Here is a tiny trained network, its code and every weight. The questions are about switching its units off for an input and a class, where a switched-off unit gives its printed mean instead of its output.

import numpy as np


def w(rows, s, z=0):
    codes = np.array(rows[::2]) - 128.0
    scale = np.full(codes.shape[1], s)
    scale[-1] = z or s
    return codes * scale


def norm(h):
    return h / np.sqrt((h * h).mean(-1, keepdims=True) + 1e-5)


def f(y):
    return np.maximum(y, 0)


def log_softmax(a):
    a = a - a.max(-1, keepdims=True)
    return a - np.log(np.exp(a).sum(-1, keepdims=True))


def net(x, mask):
    res = np.array(x, float).reshape(1, 7) / 4 @ E
    u = 0
    for l in range(3):
        y = f(norm(res) @ A[l][:, :-1].T + A[l][:, -1])
        res = res + np.where(mask[u : u + 10], y, B[l][:, -1]) @ B[l][:, :-1]
        u += 10
    return log_softmax(norm(res)[-1] @ U[:, :-1].T + U[:, -1])


A, B = {}, {}
E = w([
[129,142,137],'x0',
[125,124,126],'x1',
[255,97,209],'x2',
[128,128,134],'x3',
[133,142,134],'x4',
[132,195,178],'x5',
[154,233,83],'x6',
],0.0093)
A[0] = w([
[205,128,107,76],'0.n1',
[116,99,161,155],'0.n2',
[154,145,62,111],'0.n3',
[74,144,109,135],'0.n4',
[68,155,67,61],'0.n5',
[93,117,196,77],'0.n6',
[24,151,113,51],'0.n7',
[187,254,93,253],'0.n8',
[93,114,180,72],'0.n9',
[154,136,141,23],'0.n10',
],0.014,0.0039)
B[0] = w([
[158,102,49,162],'0.n1',
[2,96,94,164],'0.n2',
[63,69,160,159],'0.n3',
[227,8,6,175],'0.n4',
[170,123,33,186],'0.n5',
[24,173,193,152],'0.n6',
[249,86,67,189],'0.n7',
[4,30,241,254],'0.n8',
[35,73,128,147],'0.n9',
[166,138,88,133],'0.n10',
],0.0075,0.0095)
A[1] = w([
[47,193,58,161],'1.n1',
[199,82,71,141],'1.n2',
[75,171,42,84],'1.n3',
[6,68,138,177],'1.n4',
[166,91,65,153],'1.n5',
[183,198,62,1],'1.n6',
[69,150,122,148],'1.n7',
[94,157,45,47],'1.n8',
[244,148,184,119],'1.n9',
[97,148,56,54],'1.n10',
],0.011,0.0071)
B[1] = w([
[177,6,112,152],'1.n1',
[100,185,107,176],'1.n2',
[230,22,91,141],'1.n3',
[90,155,156,250],'1.n4',
[110,196,89,177],'1.n5',
[66,230,39,128],'1.n6',
[67,90,107,151],'1.n7',
[178,74,102,136],'1.n8',
[217,66,109,142],'1.n9',
[192,49,112,136],'1.n10',
],0.011,0.013)
A[2] = w([
[138,242,100,43],'2.n1',
[146,92,60,210],'2.n2',
[91,141,106,69],'2.n3',
[161,107,141,33],'2.n4',
[105,228,84,179],'2.n5',
[87,164,93,73],'2.n6',
[155,249,164,113],'2.n7',
[67,82,173,25],'2.n8',
[30,164,109,202],'2.n9',
[193,190,174,2],'2.n10',
],0.013,0.0054)
B[2] = w([
[67,180,49,131],'2.n1',
[84,185,135,234],'2.n2',
[76,125,159,140],'2.n3',
[169,123,118,132],'2.n4',
[86,136,202,149],'2.n5',
[93,159,160,139],'2.n6',
[3,84,80,130],'2.n7',
[88,171,152,208],'2.n8',
[78,173,177,255],'2.n9',
[231,124,208,128],'2.n10',
],0.012,0.0082)
U = w([
[95,68,197,144],'0',
[255,40,135,254],'1',
[116,165,176,114],'2',
[131,164,174,143],'3',
[119,146,180,70],'4',
],0.011,0.0051)

Each question gives the input, the list of numbers given to net, and the class t.
The units are the neurons (one row each of A and B). Each row of codes is followed by its name. A weight is (code - 128) times the scale printed after its matrix; where a second scale follows, it is the last column's (A, B and U).
mask holds one flag per neuron, layer by layer. A switched-off neuron (its flag False) gives its mean, the last column of its row in B, instead of its output. The means were averaged over made-up inputs and are rounded, as every weight is.
A unit's drop is (log p(t) with every unit on - log p(t) with that unit switched off) / (log p(t) with every unit on - log p(t) with every unit switched off).
top k neurons: the k neurons with the biggest drops, biggest first
k most important neurons of layer l: the k neurons of layer l with the biggest drops, biggest first
drop when u is switched off: that unit's drop, to one decimal
input [7,0,7,-8,5,2,6], class 1: top 4 neurons	[1.n9; 0.n2; 2.n9; 2.n2]
input [3,0,-2,8,0,4,8], class 0: top neuron	[0.n8]
input [8,5,8,-6,-4,8,-6], class 1: top 2 neurons	[0.n8; 1.n9]
input [2,-1,-7,6,6,2,-2], class 1: top 2 neurons	[0.n8; 1.n4]
input [-1,-6,8,-6,5,-3,-6], class 1: top 2 neurons	[0.n8; 2.n9]
input [2,-6,-4,7,-6,4,8], class 0: top 2 neurons	[0.n8; 1.n1]
input [-4,5,6,6,3,7,8], class 0: top 2 neurons	[0.n8; 0.n7]
input [5,-2,-4,-4,-5,7,7], class 0: top 2 neurons	[0.n8; 1.n1]
input [1,5,-7,-3,-4,6,-1], class 1: 2 most important neurons of layer 0	[0.n5; 0.n8]
input [1,-4,6,-3,3,6,1], class 1: top 2 neurons	[1.n9; 2.n9]
input [-4,5,6,4,-6,6,5], class 1: top 2 neurons	[0.n2; 1.n9]
input [3,-6,5,-5,2,5,8], class 0: drop when 0.n8 is switched off	1.6
input [1,6,8,-8,-4,8,0], class 1: drop when 1.n4 is switched off	0.1
